In the rows, zero is written as 128.
Each row has a class, written as a number after it.
[122 115 117 115 185  87 104 164 110  98 139 168 105 115 126 103 104 169
 171 108 205 164 180 112  81 218 143  97  85 105 151 112  79 106 114  76
 137 139 121 138 104  88 112  91 135 105 110 115 133 128] => 7
[164 165 179 102 145 164 163 138 149 138  94 116 157 135 115 161 164 129
  78 132 123 149 170 137 115 137 122  47 101 142 150 141  94  41 114 119
 165 135 149  73 144  84  94 134 167 148 120 119  68  55] => 2
[141 191 114  90 135 152 172 100 131 156 143 107 126  90 124 179 117  93
 136  50 107 112 133  91 149  75  92 136 161 131 136 136 114 171 129  95
 148 140 131 146 103  85  88 127  62 169 123 150  64 130] => 0
[132  99 109  88 158 117 122 104 174 101 106 141 135 112  87 127  98 122
 121 139 106 106 108  89 123  64 103  87 129 104 123 122 125 156 152 132
 163 134 112 148 126 114  67 160 157 162 140 136 194 139] => 0
[109 101 102 110 127  96  92 107  80  84 137 144 163 122  83 121 116  78
  76 101 146 125  94 121  58 126 119 121  94  99 148  84 115 136 169 127
 152 142 177 110 135 149 145 169 115 162 125 102 136 170] => 6
[111 113 126 128 140 121 119 150  97 120 120 102 118 164 140 101 152 136
 167  88 108  93 125 166 155 200 113 162 120 151 130 144 142 102 152 116
 137 106 148 144 157 150 191 153 141 105 123  62 169 128] => 9
[107  51 122 117 119 120 140 166 177 111 195  75 149 117 138 120 108 140
 114 122 127  88 119  63 140 154  91 163 128 157 119 133 174 129 128 169
  87 142 101 136 111 113  99 102 161 123 162  95 155 148] => 10
[135 100 128  98 131 158 124 128 164  98 148 124  99 111  80  95 114 168
 119 127 135 105 118 147  82 152  87  93 146 164 135 121 161  88 151 170
 130 111  87 195 174 135 127 167 172 141 122  84 145 156] => 2
[ 95 172  85  97 113 132 131 135 117 146 107 130  87 125 118 171 152 114
  92 134 132  56  97 221 115 141 190 134 119  61 139  86 104 103 131  91
 150 129 144 106 163 166 122 132  94 141  98  74 166 154] => 11
[146 148 122 143 109 140  79 111 136  98 102 176 139  75 100  90 104 142
 157 107 109 143 176 115 103 117 130 195 100 192  60 110 136 180 141 108
 127 118 120  56 111 145 136 155 130 140 138 200  65 144] => 5
[130  97 116 140 147 116 118 123 143 138 144 171 104 126  52 131 102 125
 177 122 108 140 108 118 123  91 104  95 114 137 170 164 138 135 146 118
  60 128 133 112 103 133  35  84 104 136 119 157  54  80] => 11
[110  65 106 148 161 102 110 157 122 120 117 145 114  93  96 164 128  75
 171 127  53  97 127 124 111 144 142 108  99 200 120 106 137 167 144 131
 138 146 124  68 158 132  55  78 106 120 158 198  82 101] => 11
[150  96 152 147 136 125 130  89 138 139 165 165 132 169 120 135  98  95
 186 108 108  90  94 139 106  75 119 116 157 126 161  91 153 133 111 171
 103 110 110 134 126 143  91 164  69 104 150  97 182 164] => 1
[205  77 130 114 139 130 117 116 155 175 111 130 119 119 152  20  97 150
 145 131  87 126 118 114 143 188  85 156 100 172 131  94 175 188 178 159
 138 104 127 145 145  88 136 150 199  94 146 111 149 132] => 9
[135 137 124 150  81 145 110 110 134  99 127 156 121  84 108 122 106 142
 107 152 152 168 129 111  97 179 131  92 135 154 147 143 123 152 146 110
 169 110  88 167 137 105  94 148 187 124 110  71  87  91] => 9
[109  99  59  98 131 106 144 131  80 149 112  70 160 114  84 122 151 135
 121 158 113  91 129 135 143 141 138 117 158 118 123 153 151 124 133 137
 125  96  83 102 167 153 165 116 125 135 116 111 156 134] => 11
[107 109  99 122 128 121 133 129  59  93 118 131 110 123 134 177 155 111
 208 109  94 122 171 170 149 157 140 135 149 143 125 116 117 116 120 101
 128 117 102  35 116 164 223  80 108 145 130 131 149  40] => 7
[206 130 144 130 140 139  69 115 174 146 159 157 115 119 138 118 123 130
 138 104 123 134 164 182 140 166 144 133 144 159 125 153 103 119  86 127
 169  97 114 131 124  45 119  98 130 131 112 103 130 174] => 7
[132 121 102 145 106  97 104 131 147 107 146 158 107 172 137 162  80 107
 205 118 108 117 129  46 143 125 139 121  96 152  93  57 111 136 108 136
 101 141  84 151 130 127  73  91 110  82  98 147 141 148] => 1
[ 92 128  97 116 183 150 143  90 110  45  85 144  73 116 138 190 123  58
 131  76  92 148 178  94 123 110 215 174 137  84 103 105 155 180 134  78
 138 154 162 115 123 235  76 161  91 167  85 109  95 164] => 5
[149  77 115  81 112 124 144 143 129 119 157 129 170 100 116  78 117 168
  74 129 168  94 147 143 166 149  88 175 134 178 135 107 172 128 145 124
 176 134 120 117  87 113 131 172 148 146 139  69 137  86] => 7
[105 113 130 138 146  96 170 127 121 119 164 158 160 143 106 140 127 108
 163 115 135 138 143 152 129 109  96  83  89  94 169 133  95  99 148  96
 162 135 146 129 112 150 102 111 114 140 139 144 106  86] => 6
[ 69 109 165  84 147 119  97 118 150  59 133 122 115 136 121 208 131 118
 109 135  69 121  72  90  90 104 150  78 142 144 153 155 152  96 132 148
 114 101 115 173 117 173  77 126 120 134 166 204 145  59] => 2
[158 179 147  96 126 180 116 143 121 112 148 141 138 161 146 156 134 190
 153 154 118  83 142 116 114 150 152  44 117 165 132 117 142 146 169 128
 135 110 156 154 116 187 177 170 173 104 166 179 151 126] => 8
[ 86  78  76 130  96  91 103 122 130 144 120 169 144 127  72  84 101  92
 126 141 159 129  71 103 110  72 141 126 152 116 148 173 137 118 165  90
  93 143 101 162 133 122  88 104 159 141  82  61 111 134] => 11
[106 115 153  70 136 158 132 160 120 129 139 104 144 133  58  84 124 174
  66 152 159  85 124 132 134 158 119 152 181 183 111 153 137 108 160 165
 165 152 114 127 136 106 148 143 123 155 148 104 140 172] => 8
[121 178 131 138 123 108 147 125 174 140 158 154 125  77 103  76 123 156
 130 159 142 102 148 205 116 125 102 121 115 101 127 174 104 137 130 107
 152 113 139  90 126 113 105 145 156 157  96 136 167 126] => 7
[131 126 145 128 137 117 141 120 139  67 165 147 128 136 143 181 127 129
 117 101 140 108 132 187 101  98 107 102 151  91 139 115 143 131 105 142
 129 104 137 196 125 169 116 179 126 121 145 141 180 177] => 3
[114 121 145 156 144 113 125  92 109 157 176 130 161 133  93 138 134 159
 167 132 127 115 176 145 132 144 153  81 168 162 123 147 119 138 176 125
 116 116 149  72 109 110 116 128  94 125 127 150  78 110] => 5
[163 142 138 106 163 103  93 160 123 148 110 118 130 140  97  70 148 219
 122 168 141 107 155 197 176 187 102  87 109 160 160 182 138 128 114 127
 198 118 155  92 119  70  73 138 129 138 121 116 143  93] => 7
[108  86 129 113 135 164 103 109 162  90  50 105 120 147 136 128 129 119
 123 138  61 104  85 122 158 182 167 204 118 151  92 102 152 137 155 116
 124 142 138 123 158 109 108 158 156 132 119 164 126 131] => 4
[167 100 138  81 186 146  96 131 118 116 152 131  98 124  86 152 132 179
  70 169 104 101 156 196 160 201 134 132 150 173 158 158 136 134 121 139
 167 121 109 168 103 135 106 160 130 144 186 125 130 115] => 7
[169 176 150 109 175 155 143 139 153 189 120 151 146 106 119 106 127 123
 161  89 118  97 175 111 154 127 152 162 101 173 143 156 120 155 130 138
 173 146 205 100 128  79  53 145  89 132 143 132  99 169] => 5
[122 126 111 119 114 131 105 127 114 149 172 138 129 123 140 103 128 161
 160 105 156  98 124 143 142 195 135 165 104 128 184 140 125  56 131 145
  94 104 123 107 138 142 182  67  72 104 183  95 140 169] => 1
[ 87 140 133 138 133 144 113 107 114  36  62 117 149 143 129 168 116  89
  71 147 115 139 158 111 109 183 180  70 119 165  99 137 154 116 177  84
 133 150 126 103 156 141 146 178 174 122 141 157  71 121] => 8
[197  99 111 111 126 138 112 142 160 114 138 186 170 133 157 145 142  79
  95 154 132 113 156  61 134 161 147 139 102 179 110  83 116 135 104 144
 182 113  95 191 153 160 189 124 218  78 150 137 174 127] => 7
[109 138 144  64 117 116 117  94 146 163 123 131 153  95 118  61 136 130
 120  70 133 133 115 133 129 163 132  96 153 175 135  58 140 120 165 128
 183  85 108  87 154 130  94 114  89 177 125 122 153 181] => 9
[142 134 169  97 126 138 126 101 147 180 139 113 145 144 127 138 104 149
 137 121 134 142 109 100 165 111 132 137 179 151 141 160 141 116 152 112
 145 109  94 153  88  95  77 108 106 168 155 153  90 138] => 2
[141 151 114 117 146 128  94 107 146 155  95 134 119 137 119  93 118 123
 151  95 115 137 171 126 111 131 139 132  95 106 120 118 116 161  99  74
 132  91 104  74 125  87 116 130  95 131 117 125 141  91] => 0
[119 147  93 132 146 100 187 154  66 147 124 160 157  94  92 153 127  97
 166 122 138 137  93 100 137 141 142  49 149  98 183 145 124 159 166  84
 122 164 147 176 107 179 156  97 139 162 126 124  66  88] => 7
[158 129 160 170 155 165 143 127 152 159 183 141 105 108  70 146 132 145
 173 108 153 110 167 161 142 182  75 144 129 193 138 150  87 144 139 120
 184 119 112 115 130 124  69 133  86 123 146 128  47 177] => 9
[130  64 144 125 137 135  92  86 164  90 138 122 100 179 133 124 136 132
 123 122 139 177  98 128 117 144  55 105 134 128 166 115  93 156 130 142
 140 130 100 165 152 164  44 174 135 154 108 109 172 181] => 6
[121  49 133 152 124  87 144 117 173  83 112 132 105 113 176 114 121 132
 108 135 101 129  54 191 123  71 108 136 140  72 116  73 139 148 120 124
 125 140 116 158 128 131  54 188 118 102  49 145 127 158] => 11
[190 115  94 111 143 159 113 126 131 114 138 170  84  95 174 152 126 150
 151 120 180 146 187 123 128 179 107 167 139 169 181 151 122 132  86 115
 119 121 105 172 106 114 154 101 167  82 128 120 133 106] => 7
[113 119 205 187 134 123 127 138 139 171 126 164 129 123 141  31 116 171
 146 149 174 192 147  74 143 134  73 178 138 169 142 158  81 178 126 147
  95 160 141 120 130 121  82 146 122 121 107 128 128 165] => 0
[194 139 124 140 150 149 156 116 142 125 175 125 109 158 122 129 168 142
 106 138 147 110 155 185 128 176  56  72 165 124 135 153 129 172 126 122
 165 113 101 184 159 151 133 169 189 144 127  98 112 135] => 7
[116  88 101  88 162 105 114 103 104 107  69 116 125 119 202  90 117  73
  62  90 180 116 155  72 115 165 192  81  96 143 107  81 160 159 165  81
 122 166 133  78 135 137 206 174 130 136 169 136 119 171] => 1
[155 138 129 106 120 134 124 132 134 137  84 154 102  99  49 139 118 128
  71 193 115 100  76 183 149 138 111 212 183 148 125 142 146 189  77 169
 167 132  66 130 110  81  99 125 101 136 157 173 112  55] => 7
[145  79 109 119 157 107 152 115 125  91 100 159 133 124 142 103 129 105
  70 138 112 127  79 102 121 122 132 132 123 106 151 102 178 136 118 125
 147 148 103 211 128 149 115 153 128  60 106 134  54  98] => 1
[111 134 158 137 144 137 119 137 158 140 154 133 116 158 128 133  99 161
 146 117 189  83 148 166 115 151 155  73 131 147 116 157 131 112 153 129
 121 156 157 144 109  62 118 121 142  79 124  61 133 167] => 3
[110  92 122 131 136 118  59 137  84 149 145 122 162 150 131 101 138 135
 132 134 144  93 135 107  95 156 167 174 131 164  89 160 137 168 168  83
 101 104 135  84 116 180 180 145 163 131 161 147 165 175] => 11
[171  80  73  95 131 151 110 137 157  71 107 145  72 124 115 107 112 131
 117 130 127 112 101 110 126 197 144 141 108 122 118  65 186 173 117 137
 123 126  83 166 153 161 116 110 142 136 149 178 108 119] => 1
[157  81 168 127 114 150 106 108 160  55  98 136 126 164 133 164  95 119
  81 164 117 165  90  70 126  74  79 173 162 133 122 151 127 143 117 153
 155 150  93 146  98  82  63 152 156 103 121 129 117 121] => 8
[107 110 152 184 103 138  83 144  98 101 146 123 154  99 120 139  92 147
 200  87  93 155 116  99 106 167 117 172 119 117 129 120  95 125 136 115
 137 112 120  95 110 124 160 108  97 145 142  34 162 139] => 0
[ 97 106 140 126 110 149 153 152 143 103 129 125 121 116  98 174 133 117
 122 149  82  96  78 188  97 134 135 154 174  95 124  99  84 126  99 156
 105 129  71 126 152 177 149 166 100 142 152 127 189 165] => 8
[136  74 142  90 131 140 144 146 114 116  82 104 140 156 170 134 101 113
 103 148 102 144 164 110 153  96 168  96 102 157 136 150 182  52 128 123
 156 145 107 117 125  94 124 101 152 123 178  76  71  52] => 2
[165 146 134 104 107 120 126 134 112 151 144 169 155 116 115  70 138 150
 109 120 149 136 132 109 123 195 140  25  98 128 167  55  88 109 164 134
 142 120 133 146 158 140 191 168 163 173 134  86 169 122] => 1
[166  76 160 163 130 162 141 117 181 161 112 133 106 117 157 125 104  95
 169 111  94 157 114 128 144 108 143 131 124 100 146 149  92 170 141 128
 116 154 142 107 118  94 114 147 127 158 146  66 119 132] => 5
[160 123 116  77 136 127 113 144 141 194 102 111 162 101 125  94 126  94
  32 151  72 106 122 173  94 110 171 140 111 141 118 110 125 140  91 128
 182 125 140 150 134 107 153 146 150 118  97 114 171 134] => 6
[146 123 157 160 109 116 119 122 144 102 141 169 129 135 157 118 135 109
 134  96 156 134 109 102 131 151 145  49 119 126 147  96 154 193 123 127
 121 127 104 153 116  88 140 178 121 131 169 130  67  93] => 10
[123  31 144 134 143 159 159 145 172  75 164 108 121 117 106 115 121 172
 209 114  74  96  64 135  91 178  97 114 144 114 138  55 149 128 151 183
 136 114 131 188 169 115 101 148 145 126 101 109 191 129] => 4
[ 49 137 134 138 112 167 170 117 156 152  83  90 172 138 102  83 108 146
 196 132 131 127  98 136 138 143 130 183 111 117 163 222 157  53 149  68
 104 116 120 117 142  76  94  88 110 115 123 119  76  82] => 4
[122 124 138 135 116 106 162 139 100 109  86 153 136 148 132  67 149 136
 153 124 116 136  75 104  90 100  97 108 129  89 109  69 146 176 129 143
 108 143 155 136 162 124 132 142 145 125  90 172  91  96] => 4
[ 94 154 155  94 126 153 130 126 135 133 113  97  85 126  83 135 126 196
  79 192  82  78  77 179 129  94 124 167 169 148  85 129 116 127 136 129
 171 146 130 211 121  95 113 166 121 110  47 181 106 117] => 4
[159  90 145 138  86 184 150 126 151 134 149 178 116 167 119 145 118 130
 193 152 108 131 125 147 112  89 165  70 138 122 111  37 100 118 155 146
 119 136 111 145 146 197 163 129 160 137 119  90 137 110] => 5
[156 166 155 112 148 153 100  87 155 147 105 156 133 102 111 118 137 142
 146 105  25 153 129 138 150  50  99 146 146 140 127 189  89 142  92 102
 163  90  70 167  99 124 124 176 112 127 112 111 124 114] => 0
[122 121 118 123 158 161 124 154  92 107  83 108 115 102 155 181 133 104
 159 104 117 133 163 165 103 192 178 117 152 177 118 113 132 177  89 115
 155 150 120 106 149 164 120 124 118 157 161 163 147 171] => 6
[145 102 123  98 106 136  92 120 167 108 126 116 126 130 131  88 104 137
 134 149 105 114  56  87 100  98  92 133 134 127 102 180 177 168 133 163
 125 110  94 113 103  98 160  71 178 111 149 124 151  82] => 7
[108 155 102 107 121 139 112  90 111  82 102 134 129 119 135 131 108 111
 111  98 143 137 150 102 176 156 122 231 133 145 150 194 170 124 133 140
 133 131 151 129 112 113 133 116 128 129 133  90 140 117] => 6
[143 131 164 104 165 140  75 112 154 143  98 130  96 100 108 149 113 119
  88 109 115 138 131  94 135 171 125 201 150 203 139 181 140 133 132 130
 119 123 128 127 101  71 103 109 123 139 157 194  89  99] => 2
[133 110 113 101  96 120 151 139 144  99 213 152 142 113 165 121 160 166
 174  96 158 118 147  99 149 140  91  88 107 142 160  92 118 135 143 141
 149  85 132 143 141 216  93 129 136 156 158 157 156 158] => 9
[133 124  99  87 143 105 128  79  96 151 144 112 147 164 188 137 195 124
 114 123 112 137 164  96 155 138 172  87 165  96 127 125 102 191 159  87
 159 104 123 128 139 168 124 151 138 159 129 164 122 129] => 5
[125 113 162  90 171 115  86 121 124 113 140 117 139 131 109 111 130 140
  17 111 131 143 148 106 109 170 123 167 148 116 102 121 112 134 146 100
 162 125 147 136 105 106 128 131 146 167 138 129 146 121] => 0
[145 117 174 110 122 114 122 125 140 141 156 158 153 160 160  98  91 146
 162 122 127 148 159 105 124  37 139  53 122 166 123 147 133 114 136  99
 148 118 121 158  90  62  62 146 149 113 110 132 110  87] => 11
[147 104 113 172 157 120  79 155 106  95  90 169 116 151 112 146 149 103
 135 172 157 135 117  95  96 185 152 152 119 144 142 146 117 126  77 135
 147 130 110 162 178 164 127  80 136  69 128 191 120 157] => 1
[135  80 164 121 121 166 121 143 134 124 117 126 129 114 105  84 135 160
 163 123  89 146  91 125  61 121  93  86 169 173 111 104 125 170 126 136
 124 128 100 151 154 120 120 159 170 170 120 151 129 132] => 4
[174 149 150 103 134 145 145 117 100 188 146 121 162 148 179 141 147 103
 115 134 140 126 124 130 141  77 153  98 176 137 155 173 119 161 112 108
 181 137 146 145 108 113 109 132 118 145 127 120 101 170] => 7
[110 177 149 147 133 144  88 137 104 112 133 121 113 101 126 151 128 152
 110 162  99  83 130 143  99 118 152 128 105 137 124 172 172 165 121 127
 149 113 134 105  96 190 171 151 119 111 177 120 124 144] => 10
[126 107  91 120 138 134 129 129 120 133 171 136  79 132 164 169 117 144
 180  95 117  88 150 170 127 173 156 107 152 140 138  78 146 142 146  94
 118 117  90 189 141 176  96 124 121 114 134  82 147 170] => 11
[110  73 172 162 153 119 134 123 168  50 118 156 115 114 105 130 120 104
 141 123 142 168  97 137  84  62 103 119 148  96 122 151 133 140  95 101
 109 136  86 145  90 125 108 163 133 146 111 207  84 118] => 10
[130  96 165  98 172 117 138 104 168 167 156 130 143 134 102  97 130 150
  51 141 158 106 137 124 152 115 100 182 128 138 124 119 106 113 138 150
 124 130 124 108 115 136  55 166  92 109 122 131 125 207] => 11
[177 175 139 105 131 117 125 146 122 178 121 162 144 168 100 115 125 129
 144 100  52  63 118 187 153  80 129  92 130 153  96 121 153 123 121 136
 156 114 130 144 113 138 124 158 148 112 153  33 130 131] => 9
[123 101  98 102 151 134  73 125 160  72 172 135 132  95  99 109 144 134
 156 108  45  89 136  75  77 158 117 143  78 135 108 139 106 163 156 122
 160  83 140 130 143 107 138 149 185 119 113 144 199  69] => 0
[ 99  18 107 123 129 105 142 127 119  78 145 126 111  70  91 115  72 126
 184 112 105 117 108 107 105 109  88 198 139 150 104  89 155 142 150 152
 145 125  71  93  92 111 124 107 101 102 132 107 131 100] => 9
[113 126 137 105 169 120 105  99 131 150 105  98 154 100 164 128 146 110
 114 111  65  65 104 131 123 112 154 185 147 129 101 167 136 146 153 116
 153 109 179 112 127 101 186 147 134 126 142 180 182 182] => 4
[127  94 125 129 105 131 108 137 156 125 149  92 163 156 157 147 128 125
 136  98 118 126  95  44 117 168 112  71 120 131 131 104 127 154 138 118
 122 110 117 185 160 142 109 127 158 159 163 106 152 169] => 4
[ 70 148  95  89 117 112 145 149  83 124  84 101 152 122 143 185 118 141
 124 155 129  77 109 139 135  46 159 135 128 135 113 150 147 109 138  93
 148 173 156 114  81 142 118 108 119  75  96 139 114 129] => 3
[125  98 137 142 116 122 111 106 145 125 127 151 111 139 120  94 103 130
  77 146 182 200 172 114  90 151 146 124 119 128 144  89 104 112 125 126
  81 146 136 123 153 113  63 121 118 124  80 119  67 143] => 5
[145 180  72 114 114 143 147 130  92 206 159 145 124 146 126 135 149 107
 153 187 118  58 100 206  99  93 186  94 115  76 188 171 116 138 132 103
 127 135 180 126 150 156 114 108 124 113 109 102 109 149] => 7
[104 112 100 123  91 158 153 161 121 112  82 127 152  88  95 161 115  94
 143 132  89 110 125 132 128 136 157 127 138 213 102 132 153 109 126 111
 119 145  89 118 139 156 141 124 173 120 137 113  86  77] => 9
[131 122 112  89 151 124 112 131  99  75 130 162 147 161 136 167 160  98
  89 103 171 108 168  87 165 137 149 205 150 146 131 173 121 132 119  94
 150 124 131 152 107 136 167 157 113 123 167 201 104 131] => 8
[143 148 126  74 159 107  97 109 170 100 144 163 106 122 112 113 105 166
 143  97 154 136 158 146 158 135 130  50 136 129 147 167 130  97 112 125
 135 104  98 159  99  93 105 115 120 159 145 108 152 139] => 7
[149  92 108 102 139  97 153 138 148 130 182 139 124 119 120  75 135 135
  87 131 138  92 130 123 126 132  58 125  88 152 156 103 134 108 133 161
 131 131 128 167 160 126 119 128 115 100 138 187 101 134] => 1
[124  89 145  87 145 144 105 155 102 116  94 118 151 150 157 131 163 183
 124 128  72  85  78 157 114 161 107 189 133 165 122  95 131 132 134 104
 155 142 133 163 128 136  99 182 158 111 172 162 133 136] => 4
[142 126 155 113 137 109 145 123 109 168 137 134 158 147 188 110 143 121
 116 134 154 158 161  77 145 143 192  67 123 110 154 153 136 109 143 107
 140  97 130 157 124 113 193 102 141 126 154 150  90  69] => 2
[146 137 147 149 142 123 101 140 136 161 144 110 105 156 155 152 124  84
  78 116  98  81 167 152 120 110 147 158 101 123  83 163 133 199 117 111
 158 131 155  82 119 129 136 137  97 142 213 108 104 124] => 5
[ 85 149 158 128 149 146 171  60 183 149 121 149  70 129 141 130 101 104
 115 131 168 127 163 111 181 137 159 103 137 145 161 116 105  91 150 124
 131 156 108 131 135 116  97 138  70 102  73  82 131 136] => 1
